Below are the code and all the weights of a small trained network. Each question names an input and a class and asks about switching units off, where a switched-off unit gives its printed mean instead of its output.

import numpy as np


def w(rows, s, z=0):
    codes = np.array(rows[::2]) - 128.0
    scale = np.full(codes.shape[1], s)
    scale[-1] = z or s
    return codes * scale


def f(y):
    return np.maximum(y, 0)


def log_softmax(a):
    a = a - a.max(-1, keepdims=True)
    return a - np.log(np.exp(a).sum(-1, keepdims=True))


def net(x, mask):
    res = np.array(x, float).reshape(1, 8) / 4 @ E
    y = f(res @ A[0][:, :-1].T + A[0][:, -1])
    res = res + np.where(mask, y, B[0][:, -1]) @ B[0][:, :-1]
    return log_softmax(res[-1] @ U[:, :-1].T + U[:, -1])


A, B = {}, {}
E = w([
[172,92,127,121,182,11,148,46,41,144,95,109],'x0',
[120,127,125,128,129,127,132,129,125,129,125,133],'x1',
[122,130,122,125,129,124,133,127,131,128,125,131],'x2',
[100,91,133,196,181,125,74,87,177,254,145,203],'x3',
[133,124,127,135,125,128,128,130,131,125,123,123],'x4',
[124,124,130,127,128,133,121,126,119,127,135,129],'x5',
[126,133,132,130,125,129,121,127,123,129,127,130],'x6',
[75,60,229,48,148,150,96,113,151,131,30,87],'x7',
],0.0082)
A[0] = w([
[116,127,152,83,109,112,100,111,132,104,93,106,126],'neuron 0',
[131,143,140,121,103,173,134,164,136,110,141,106,185],'neuron 1',
[119,170,126,85,60,184,140,184,145,53,132,102,213],'neuron 2',
[186,125,113,68,137,57,175,116,7,84,94,82,135],'neuron 3',
[136,104,126,138,137,116,129,114,114,129,135,131,129],'neuron 4',
[113,164,128,99,77,179,141,184,148,66,132,105,206],'neuron 5',
[105,91,165,102,123,125,111,118,132,109,84,114,140],'neuron 6',
[140,68,163,92,146,133,132,128,104,119,93,95,117],'neuron 7',
[119,144,127,110,83,161,131,161,150,91,132,120,182],'neuron 8',
[183,145,82,109,122,79,153,115,50,85,159,109,185],'neuron 9',
[63,118,131,187,139,194,75,149,255,193,164,188,139],'neuron 10',
[132,120,146,92,125,107,125,121,88,110,71,94,113],'neuron 11',
[58,47,204,14,148,161,89,99,173,134,33,90,164],'neuron 12',
[139,128,90,206,113,142,131,151,139,134,181,153,214],'neuron 13',
[157,181,73,181,112,113,140,122,112,125,176,141,252],'neuron 14',
[135,145,103,144,127,119,129,124,122,117,139,135,206],'neuron 15',
[140,58,136,197,209,39,106,22,94,222,114,162,31],'neuron 16',
[120,126,137,132,119,118,126,133,131,119,130,120,123],'neuron 17',
[127,113,121,149,142,121,124,112,120,143,118,131,109],'neuron 18',
[118,124,124,142,134,151,107,142,162,148,132,151,130],'neuron 19',
[135,107,132,146,156,97,123,96,114,156,124,140,82],'neuron 20',
],0.0091,0.0038)
B[0] = w([
[143,140,112,93,152,132,133,96,105,135,114,98,167],'neuron 0',
[131,144,94,128,135,126,113,157,133,149,142,143,170],'neuron 1',
[132,177,80,90,149,112,107,199,108,133,132,145,218],'neuron 2',
[131,121,201,148,117,60,171,43,97,61,81,87,245],'neuron 3',
[121,149,130,127,131,124,135,144,124,120,119,123,147],'neuron 4',
[133,160,83,100,142,122,104,193,118,137,127,143,204],'neuron 5',
[141,138,115,87,167,144,126,92,111,142,118,93,176],'neuron 6',
[147,133,104,74,153,125,131,81,104,139,120,98,177],'neuron 7',
[131,144,102,111,142,139,118,172,122,138,134,139,176],'neuron 8',
[103,140,194,190,84,90,157,163,123,43,98,158,222],'neuron 9',
[113,31,163,204,102,196,138,66,192,173,170,135,219],'neuron 10',
[154,132,123,90,148,104,130,72,105,123,120,85,178],'neuron 11',
[95,36,189,11,187,237,148,177,140,128,89,98,254],'neuron 12',
[151,137,73,170,119,92,94,61,148,181,177,139,194],'neuron 13',
[127,191,124,212,76,88,116,120,140,112,149,177,216],'neuron 14',
[131,144,131,153,109,105,140,141,142,118,119,144,165],'neuron 15',
[132,189,51,69,139,137,102,249,123,128,142,148,242],'neuron 16',
[118,133,123,122,133,126,130,123,127,129,130,129,132],'neuron 17',
[127,156,129,125,130,133,115,142,125,131,138,131,146],'neuron 18',
[126,108,144,147,120,146,132,106,143,146,140,130,154],'neuron 19',
[127,151,106,106,130,132,118,159,114,126,134,130,162],'neuron 20',
],0.016,0.013)
U = w([
[152,214,30,145,94,82,79,215,117,125,168,186,247],'0',
[116,145,73,52,187,183,92,227,98,144,105,110,98],'1',
[121,140,220,215,55,79,176,78,110,69,99,135,152],'2',
[159,83,175,92,156,120,167,11,84,105,89,57,17],'3',
[150,104,111,208,76,136,105,1,166,178,182,142,125],'4',
[74,23,227,146,125,204,149,93,177,157,124,114,99],'5',
],0.0053,0.0011)

Each question gives the input, the list of numbers given to net, and the class t.
The units are the neurons (one row each of A and B). Each row of codes is followed by its name. A weight is (code - 128) times the scale printed after its matrix; where a second scale follows, it is the last column's (A, B and U).
mask holds one flag per neuron, in row order. A switched-off neuron (its flag False) gives its mean, the last column of its row in B, instead of its output. The means were averaged over made-up inputs and are rounded, as every weight is.
A unit's drop is (log p(t) with every unit on - log p(t) with that unit switched off) / (log p(t) with every unit on - log p(t) with every unit switched off).
The circuit of an input: a set's keep is (log p(t) with only the set's units on - log p(t) with every unit switched off) / (log p(t) with every unit on - log p(t) with every unit switched off). Starting from the 12 units with the biggest drops (on a tie, the unit counted first), units are removed one at a time, each time the one whose removal leaves the highest keep (on an exact tie, the one counted first), for as long as the keep stays at least 0.8.
units of the circuit, in order: the units of the circuit, biggest drop first
most important unit: the unit with the biggest drop
k most important neurons: the k neurons with the biggest drops, biggest first
drop when u is switched off: that unit's drop, to one decimal
input [0,8,5,3,8,3,5,-5], class 4: units of the circuit, in order : neuron 2; neuron 13
input [-2,2,-7,8,8,6,-4,0], class 4: units of the circuit, in order : neuron 10; neuron 12
input [2,7,5,3,-4,1,3,-1], class 0: units of the circuit, in order : neuron 12
input [7,0,-5,1,6,5,8,-2], class 0: 4 most important neurons : neuron 16; neuron 10; neuron 12; neuron 20
input [1,5,8,-7,-5,-7,1,6], class 3: 2 most important neurons : neuron 3; neuron 16
input [7,5,-1,1,-7,-2,2,0], class 0: 2 most important neurons : neuron 16; neuron 12
input [5,1,-5,0,4,3,-1,8], class 3: 3 most important neurons : neuron 3; neuron 2; neuron 11
input [-6,2,3,0,6,7,-8,0], class 0: 2 most important neurons : neuron 12; neuron 2
input [-4,5,-2,1,-6,3,8,-2], class 4: 2 most important neurons : neuron 16; neuron 10
input [5,4,2,-5,8,3,-3,1], class 3: 3 most important neurons : neuron 14; neuron 11; neuron 7
input [-3,2,6,8,5,-7,-2,1], class 5: 2 most important neurons : neuron 10; neuron 14
input [-1,-4,-2,-7,2,5,-1,-2], class 0: 3 most important neurons : neuron 2; neuron 12; neuron 5
input [8,1,-4,0,-4,3,1,1], class 3: 4 most important neurons : neuron 3; neuron 2; neuron 14; neuron 5
input [0,-8,-7,6,-8,1,-8,2], class 5: 3 most important neurons : neuron 10; neuron 2; neuron 5
input [-3,-3,-1,5,0,3,2,1], class 5: most important unit : neuron 14
input [8,-7,-7,-2,-4,2,-7,-1], class 2: 2 most important neurons : neuron 3; neuron 9
input [3,4,5,-8,-7,-1,-8,-4], class 2: drop when neuron 3 is switched off : 0.1
input [-1,2,8,5,0,5,-2,3], class 5: drop when neuron 10 is switched off : 0.4
input [0,4,5,-5,-2,-5,-7,-1], class 0: drop when neuron 2 is switched off : 1.0
input [3,0,-6,-4,0,-3,-1,1], class 3: most important unit : neuron 14
